Each row has a name. Each question is about the rows just above it.

q_335: [111  68 175 157 149 143 168 117 206 115 161 134 159 161 143 135 144 105
 117 163 110 163 147  78 101 135]
q_845: [125 130  80 148 182 145 167 163 153 150  69 116  97 169 178 178 149 204
 158 156 144 126  66 142 108 173]
q_564: [149 131 134 137 181 132 102 121 149 155 161 127 161 160 166 161 137 110
 115 146 108 126 155  77 120 150]
q_589: [149 131 134 137 181 132 128 121 149 155 161 127 161 160 166 161 137 110
 115 146 108 126 155  77 120 150]
Does one of the named rows hold [153 150  69 117  97] side by side, in this order?
no
Is [147  78] printed in one of the named rows, side by side and in this order?
yes
Is [121 149 155] printed in one of the named rows, side by side and in this order?
yes
Among the named rows, does one hold [134 136] next to each other, in this order?
no

q_340: [110 107 128 131 111 128 110 170 148 221 100 106 128 127 127 156  95 129
  58 128 203 130 180 141 125 128 129  86 114 108 171 112 129 134 109 159
 145 130]
q_845: [192 180 128 128  86 131 127  32  55 123 152 138  83 180 196 129 142  78
 126 111 126  62 142 128 127 136 129 127 159 156 159  89 115 115 128  83
 127 130]
q_911: [128 128  95 128 129 132 201 126 166 136 127 129 128 127 127  79 111 119
 174 128  64  67 161 128 127 128  64 127 137 178 167 130 129 107 128 117
 127  81]
q_298: [128 128 177 128 129 109  82  76 194 127 127 116 128 127 176 129 210 145
 126 144 126 144 130 128 115 128 178  61 172 127  85  89 129 127 155 129
 116 160]
q_589: [ 87 142 162  97 142 123  93 126 128 140 127 127 131 111 127 129 179 129
 126 140 110 149  61 128 119 128 178 127 157 131 126  89 121 127 140 129
 127 180]
q_720: [210 128 128 124 129 139 184  82 104 132 127 127  86 127 201  83 132 145
 126 122 126  86 123 128 134 128 129 183 129 186 126 130 101 127 186 129
 127 106]
q_335: [128 161 173  62 132 126 127  19 150  93 186 127 128 130 181 174 126  78
 138 128  90 130  17 169 142  90 129  46 129 112  89  40 154 127 128  46
 127 125]
q_781: [134 128 128  83 123 137 127 126 205 127 127 127  95 127 216 129 205  99
 126 123 126  91 130 128 155 128 129 117 129 153 126  85 154 146 144 129
 138  66]
q_990: [210 128 102 107  73 118 207 126 129 127 145 131  80 183 127  88 126  73
 162 107 126  52 161 128 127 141  86 127 129 127 175  94 107 127 159  92
 154  66]
q_592: [128 128 158 107 135 132 150 126  72 127 103  86 128 127 127  88 126 155
 158 128  64 130 130 128 104 128 129 117 164 127 126 107  95 142 194 104
 124 130]
q_564: [128 161 173  62 132 126 127  19 150  93 186 127 128 130 181 174 126  78
 138 128  90 130  17 169 142  90 129  46 129 112  89  40  98 127 163 129
 133 130]
q_359: [192 128 128 148 142 132 161 132 118 127 127 118  92 137 181  74 116 185
 126 132 126 130 111 128 111 128 129 127 129 175 126 170 112 127 182 129
 142 120]
Among the named rows, does one hold [205 100 126 123] next to each other, in this order?
no
Is [ 86 128] printed in one of the named rows, side by side and in this order?
yes
Does one of the named rows hold [152 138] side by side, in this order?
yes
Does one of the named rows hold [110 149] side by side, in this order?
yes
Among the named rows, does one hold [ 88 126] next to each other, in this order?
yes
Does one of the named rows hold [ 98 127 163] side by side, in this order?
yes
Is [126 131] printed in one of the named rows, side by side and in this order?
no

